Below is a small trained network, with its code and all its weights. Each question gives an input and a class and asks what happens when units are switched off, that is, made to give their printed mean instead of their output.

import numpy as np


def w(rows, s, z=0):
    codes = np.array(rows[::2]) - 128.0
    scale = np.full(codes.shape[1], s)
    scale[-1] = z or s
    return codes * scale


def f(y):
    return np.maximum(y, 0)


def log_softmax(a):
    a = a - a.max(-1, keepdims=True)
    return a - np.log(np.exp(a).sum(-1, keepdims=True))


def net(x, mask):
    res = np.array(x, float).reshape(1, 8) / 4 @ E
    y = f(res @ A[0][:, :-1].T + A[0][:, -1])
    res = res + np.where(mask, y, B[0][:, -1]) @ B[0][:, :-1]
    return log_softmax(res[-1] @ U[:, :-1].T + U[:, -1])


A, B = {}, {}
E = w([
[121,131,127,126,125,132,126,142,124,118],'x0',
[151,122,125,120,129,128,137,143,136,113],'x1',
[138,117,131,128,127,131,143,134,128,125],'x2',
[128,113,146,126,115,135,159,96,127,148],'x3',
[144,94,202,196,25,155,24,163,252,157],'x4',
[115,196,234,85,212,147,164,215,170,218],'x5',
[189,232,50,185,64,171,192,153,109,195],'x6',
[129,121,136,123,119,137,140,127,123,129],'x7',
],0.012)
A[0] = w([
[35,8,213,63,191,105,105,150,106,92,66],'neuron 0',
[112,122,145,122,61,169,60,156,242,155,126],'neuron 1',
[124,160,91,72,247,115,199,95,34,106,135],'neuron 2',
[118,197,105,187,104,150,167,153,110,142,2],'neuron 3',
[109,158,78,71,203,92,215,110,45,123,125],'neuron 4',
[91,77,217,59,182,82,101,85,148,46,50],'neuron 5',
[119,202,237,96,213,115,177,195,170,195,89],'neuron 6',
[116,160,202,122,208,101,171,226,148,221,107],'neuron 7',
[144,28,2,200,34,76,105,53,79,43,72],'neuron 8',
[199,252,103,182,53,146,179,135,96,169,57],'neuron 9',
[185,241,41,178,48,170,185,169,100,213,69],'neuron 10',
[122,147,76,68,137,139,131,112,104,105,64],'neuron 11',
[107,80,99,136,99,64,152,134,125,156,64],'neuron 12',
[130,157,159,94,204,160,124,163,164,206,67],'neuron 13',
[90,127,139,156,154,168,136,108,149,96,67],'neuron 14',
[94,156,110,119,123,107,81,122,114,155,81],'neuron 15',
[184,91,218,234,38,136,75,163,246,171,124],'neuron 16',
[112,30,179,123,165,72,101,110,116,94,57],'neuron 17',
],0.0083,0.006)
B[0] = w([
[152,103,61,116,223,119,94,83,154,175,217],'neuron 0',
[98,105,161,168,81,85,119,204,166,144,211],'neuron 1',
[54,107,235,208,47,66,102,225,201,141,231],'neuron 2',
[151,106,97,128,170,121,102,95,145,138,157],'neuron 3',
[64,76,201,204,72,74,132,206,186,97,220],'neuron 4',
[187,85,78,89,191,99,77,103,162,197,202],'neuron 5',
[159,222,109,96,88,245,179,89,39,106,235],'neuron 6',
[153,180,97,82,68,181,175,84,86,47,225],'neuron 7',
[134,238,115,71,78,254,231,83,14,43,229],'neuron 8',
[139,109,50,84,221,80,63,128,158,204,201],'neuron 9',
[191,37,115,65,232,89,78,86,157,180,222],'neuron 10',
[153,114,156,147,86,149,104,169,139,129,153],'neuron 11',
[174,143,143,148,114,118,91,99,102,108,135],'neuron 12',
[134,175,121,109,99,153,126,108,47,76,189],'neuron 13',
[105,182,126,145,170,110,110,147,119,126,132],'neuron 14',
[130,151,128,163,136,115,115,105,114,137,130],'neuron 15',
[73,77,204,187,70,64,144,166,160,116,253],'neuron 16',
[149,120,79,104,213,119,129,136,149,148,181],'neuron 17',
],0.0084,0.021)
U = w([
[87,102,188,211,36,78,118,222,147,146,251],'0',
[163,220,99,96,67,227,155,115,37,112,104],'1',
[189,78,66,95,252,97,90,126,138,192,26],'2',
],0.011,0.0021)

Each question gives the input, the list of numbers given to net, and the class t.
The units are the neurons (one row each of A and B). Each row of codes is followed by its name. A weight is (code - 128) times the scale printed after its matrix; where a second scale follows, it is the last column's (A, B and U).
mask holds one flag per neuron, in row order. A switched-off neuron (its flag False) gives its mean, the last column of its row in B, instead of its output. The means were averaged over made-up inputs and are rounded, as every weight is.
A unit's drop is (log p(t) with every unit on - log p(t) with that unit switched off) / (log p(t) with every unit on - log p(t) with every unit switched off).
The circuit of an input: a set's keep is (log p(t) with only the set's units on - log p(t) with every unit switched off) / (log p(t) with every unit on - log p(t) with every unit switched off). Starting from the 12 units with the biggest drops (on a tie, the unit counted first), units are removed one at a time, each time the one whose removal leaves the highest keep (on an exact tie, the one counted first), for as long as the keep stays at least 0.8.
circuit, biggest first: the units of the circuit, biggest drop first
unit that matters most: the unit with the biggest drop
top k neurons: the k neurons with the biggest drops, biggest first
drop when u is switched off: that unit's drop, to one decimal
input [7,-7,2,-2,0,5,6,-3], class 2: unit that matters most => neuron 10
input [0,-1,-1,-6,5,6,4,7], class 1: top 4 neurons => (neuron 6; neuron 2; neuron 7; neuron 4)
input [0,2,-6,7,-8,8,2,3], class 0: top 2 neurons => (neuron 2; neuron 4)
input [-5,8,4,-3,-7,5,-5,3], class 0: top 2 neurons => (neuron 2; neuron 4)
input [-6,-8,6,3,6,-7,-3,-3], class 1: top 2 neurons => (neuron 8; neuron 2)
input [-2,3,-8,6,-2,2,-3,0], class 2: top 4 neurons => (neuron 8; neuron 16; neuron 1; neuron 0)
input [-7,-5,-8,8,-4,-4,0,7], class 0: top 2 neurons => (neuron 6; neuron 2)
input [4,-4,5,1,-2,-7,8,8], class 2: top 4 neurons => (neuron 10; neuron 9; neuron 6; neuron 7)
input [-5,6,8,-6,6,7,0,-3], class 1: top 3 neurons => (neuron 6; neuron 7; neuron 2)
input [3,-1,-8,7,0,5,6,2], class 2: top 2 neurons => (neuron 10; neuron 9)
input [-3,8,-3,2,-8,8,-8,-6], class 0: top 3 neurons => (neuron 2; neuron 4; neuron 8)
input [-4,3,8,-1,-3,-5,7,0], class 2: top 2 neurons => (neuron 10; neuron 9)
input [5,-2,-3,8,-5,-4,8,8], class 2: drop when neuron 10 is switched off => 0.6
input [8,4,-5,-6,6,8,-4,-8], class 1: circuit, biggest first => (neuron 6)
input [7,4,0,5,-8,1,-2,-5], class 0: drop when neuron 5 is switched off => 0.0
input [-6,2,-6,-1,-7,-6,5,6], class 0: drop when neuron 4 is switched off => 0.8
